Here is a tiny trained network, its code and every weight. The questions are about switching its units off for an input and a class, where a switched-off unit gives its printed mean instead of its output.

import numpy as np


def w(rows, s, z=0):
    codes = np.array(rows[::2]) - 128.0
    scale = np.full(codes.shape[1], s)
    scale[-1] = z or s
    return codes * scale


def norm(h):
    return h / np.sqrt((h * h).mean(-1, keepdims=True) + 1e-5)


def f(y):
    return np.maximum(y, 0)


def log_softmax(a):
    a = a - a.max(-1, keepdims=True)
    return a - np.log(np.exp(a).sum(-1, keepdims=True))


def net(x, mask):
    res = np.array(x, float).reshape(1, 5) / 4 @ E
    u = 0
    for l in range(4):
        y = f(norm(res) @ A[l][:, :-1].T + A[l][:, -1])
        res = res + np.where(mask[u : u + 6], y, B[l][:, -1]) @ B[l][:, :-1]
        u += 6
    return log_softmax(norm(res)[-1] @ U[:, :-1].T + U[:, -1])


A, B = {}, {}
E = w([
[95,55,225,112,134,195,9,151,99,226],'x0',
[245,141,146,244,166,41,57,148,138,115],'x1',
[76,208,174,117,252,145,119,160,123,78],'x2',
[129,131,123,130,128,132,126,123,135,132],'x3',
[123,129,125,131,127,126,123,125,125,126],'x4',
],0.0043)
A[0] = w([
[49,79,162,43,111,238,77,136,112,180,83],'L0N0',
[115,102,163,169,146,161,60,150,95,192,13],'L0N1',
[104,235,167,71,254,130,106,143,118,105,175],'L0N2',
[63,134,108,62,90,149,225,97,155,113,150],'L0N3',
[120,63,219,156,148,131,59,142,134,181,3],'L0N4',
[27,151,55,51,114,149,194,132,133,98,134],'L0N5',
],0.0047,0.002)
B[0] = w([
[62,94,132,228,144,87,254,121,154,188,250],'L0N0',
[178,193,98,81,121,149,89,145,125,137,190],'L0N1',
[101,116,167,148,246,194,97,116,122,63,255],'L0N2',
[198,129,87,65,124,146,11,160,121,123,234],'L0N3',
[196,154,62,25,128,192,67,151,141,88,203],'L0N4',
[210,165,174,123,110,182,20,146,77,147,239],'L0N5',
],0.0051,0.0054)
A[1] = w([
[106,131,182,207,214,108,136,147,108,71,1],'L1N0',
[170,122,114,63,29,128,82,177,102,189,83],'L1N1',
[122,27,148,180,85,101,159,119,127,190,24],'L1N2',
[51,71,135,159,143,157,202,128,123,187,161],'L1N3',
[4,165,186,123,212,162,155,154,178,97,40],'L1N4',
[159,105,113,173,63,3,185,63,144,171,4],'L1N5',
],0.0049,0.00091)
B[1] = w([
[75,140,100,109,59,77,139,64,192,77,217],'L1N0',
[153,106,40,78,102,34,120,67,158,133,255],'L1N1',
[127,230,161,129,137,115,90,159,178,25,182],'L1N2',
[70,134,216,122,148,76,222,106,130,120,190],'L1N3',
[167,46,113,183,47,101,154,168,2,173,239],'L1N4',
[106,132,162,159,181,226,145,188,64,171,196],'L1N5',
],0.0057,0.0047)
A[2] = w([
[162,103,120,166,120,92,212,175,105,134,6],'L2N0',
[204,188,70,227,150,113,140,173,149,106,107],'L2N1',
[88,176,173,57,167,221,95,152,99,117,33],'L2N2',
[92,147,192,98,177,196,49,112,101,72,4],'L2N3',
[1,160,230,188,200,166,193,121,115,130,82],'L2N4',
[67,163,139,83,95,77,228,81,231,180,2],'L2N5',
],0.0046,0.0019)
B[2] = w([
[98,112,153,134,123,192,111,124,81,161,160],'L2N0',
[31,18,166,120,142,152,185,162,91,227,248],'L2N1',
[174,130,170,227,207,192,162,175,138,139,206],'L2N2',
[140,176,200,101,49,153,162,138,202,135,220],'L2N3',
[193,80,1,123,51,87,154,100,128,205,252],'L2N4',
[80,249,218,83,96,85,77,177,230,23,183],'L2N5',
],0.0051,0.004)
A[3] = w([
[214,120,154,197,125,172,38,131,167,129,122],'L3N0',
[45,156,149,159,175,3,203,67,139,24,39],'L3N1',
[157,255,159,135,211,252,75,181,133,71,1],'L3N2',
[149,227,132,98,245,236,109,203,173,100,55],'L3N3',
[153,240,151,95,146,89,30,137,187,70,177],'L3N4',
[149,144,46,100,64,157,142,66,101,82,112],'L3N5',
],0.0046,0.0032)
B[3] = w([
[160,234,103,79,121,138,161,66,102,70,220],'L3N0',
[103,90,85,104,162,89,54,103,187,105,189],'L3N1',
[115,158,254,119,151,181,106,100,121,74,231],'L3N2',
[95,157,221,162,138,125,119,119,93,67,223],'L3N3',
[85,88,137,163,90,163,215,160,105,174,252],'L3N4',
[190,183,131,149,203,133,74,123,155,130,184],'L3N5',
],0.0066,0.0045)
U = w([
[237,161,12,53,89,106,70,104,139,172,192],'0',
[91,24,120,225,160,155,255,165,40,234,185],'1',
[135,193,249,142,180,205,123,113,79,58,190],'2',
[46,61,54,178,218,35,105,91,192,46,15],'3',
[17,150,180,66,46,68,181,149,244,169,4],'4',
],0.0091,0.0016)

Each question gives the input, the list of numbers given to net, and the class t.
The units are the neurons (one row each of A and B). Each row of codes is followed by its name. A weight is (code - 128) times the scale printed after its matrix; where a second scale follows, it is the last column's (A, B and U).
mask holds one flag per neuron, layer by layer. A switched-off neuron (its flag False) gives its mean, the last column of its row in B, instead of its output. The means were averaged over made-up inputs and are rounded, as every weight is.
A unit's drop is (log p(t) with every unit on - log p(t) with that unit switched off) / (log p(t) with every unit on - log p(t) with every unit switched off).
The circuit of an input: a set's keep is (log p(t) with only the set's units on - log p(t) with every unit switched off) / (log p(t) with every unit on - log p(t) with every unit switched off). Starting from the 12 units with the biggest drops (on a tie, the unit counted first), units are removed one at a time, each time the one whose removal leaves the highest keep (on an exact tie, the one counted first), for as long as the keep stays at least 0.8.
units of the circuit, in order: the units of the circuit, biggest drop first
most important unit: the unit with the biggest drop
top k neurons: the k neurons with the biggest drops, biggest first
top k neurons in layer l: the k neurons of layer l with the biggest drops, biggest first
drop of u: that unit's drop, to one decimal
input [-6,1,-6,-6,0], class 1: units of the circuit, in order	L2N1
input [-7,5,1,1,-7], class 3: top 4 neurons	L1N4; L3N1; L1N0; L0N0
input [6,-7,-3,7,-4], class 4: top 2 neurons	L0N0; L2N5
input [1,-5,7,-7,-1], class 1: top 2 neurons in layer 0	L0N0; L0N4
input [7,-6,-4,6,-8], class 4: top 2 neurons	L0N0; L2N5
input [0,1,4,0,1], class 3: top 2 neurons in layer 0	L0N5; L0N3
input [-4,1,-3,-8,-7], class 1: top 4 neurons	L0N4; L1N5; L0N5; L2N1
input [8,-4,-2,-2,6], class 4: top 2 neurons in layer 0	L0N0; L0N2
input [8,0,-6,-5,-4], class 4: top 3 neurons in layer 1	L1N4; L1N3; L1N2
input [2,-6,-1,7,2], class 4: top 3 neurons	L0N0; L0N2; L2N5
input [-7,-5,0,-5,-6], class 0: top 4 neurons	L0N2; L1N1; L0N3; L1N5
input [7,0,0,0,-1], class 4: top 2 neurons in layer 0	L0N2; L0N0
input [7,-1,8,8,7], class 1: top 2 neurons	L0N0; L1N4
input [6,2,-2,0,0], class 0: most important unit	L0N4
input [1,-4,-7,4,1], class 4: top 3 neurons in layer 0	L0N0; L0N4; L0N1
input [4,5,0,-1,-4], class 0: top 2 neurons	L0N2; L1N1
input [2,7,0,5,-3], class 0: top 2 neurons in layer 0	L0N2; L0N0
input [-2,3,-2,7,-1], class 1: drop of L0N2	0.2
input [-3,3,-4,7,-6], class 1: drop of L2N1	0.2
input [7,-8,3,-3,-2], class 1: units of the circuit, in order	L0N0
input [4,5,-2,-8,7], class 0: drop of L0N2	0.1
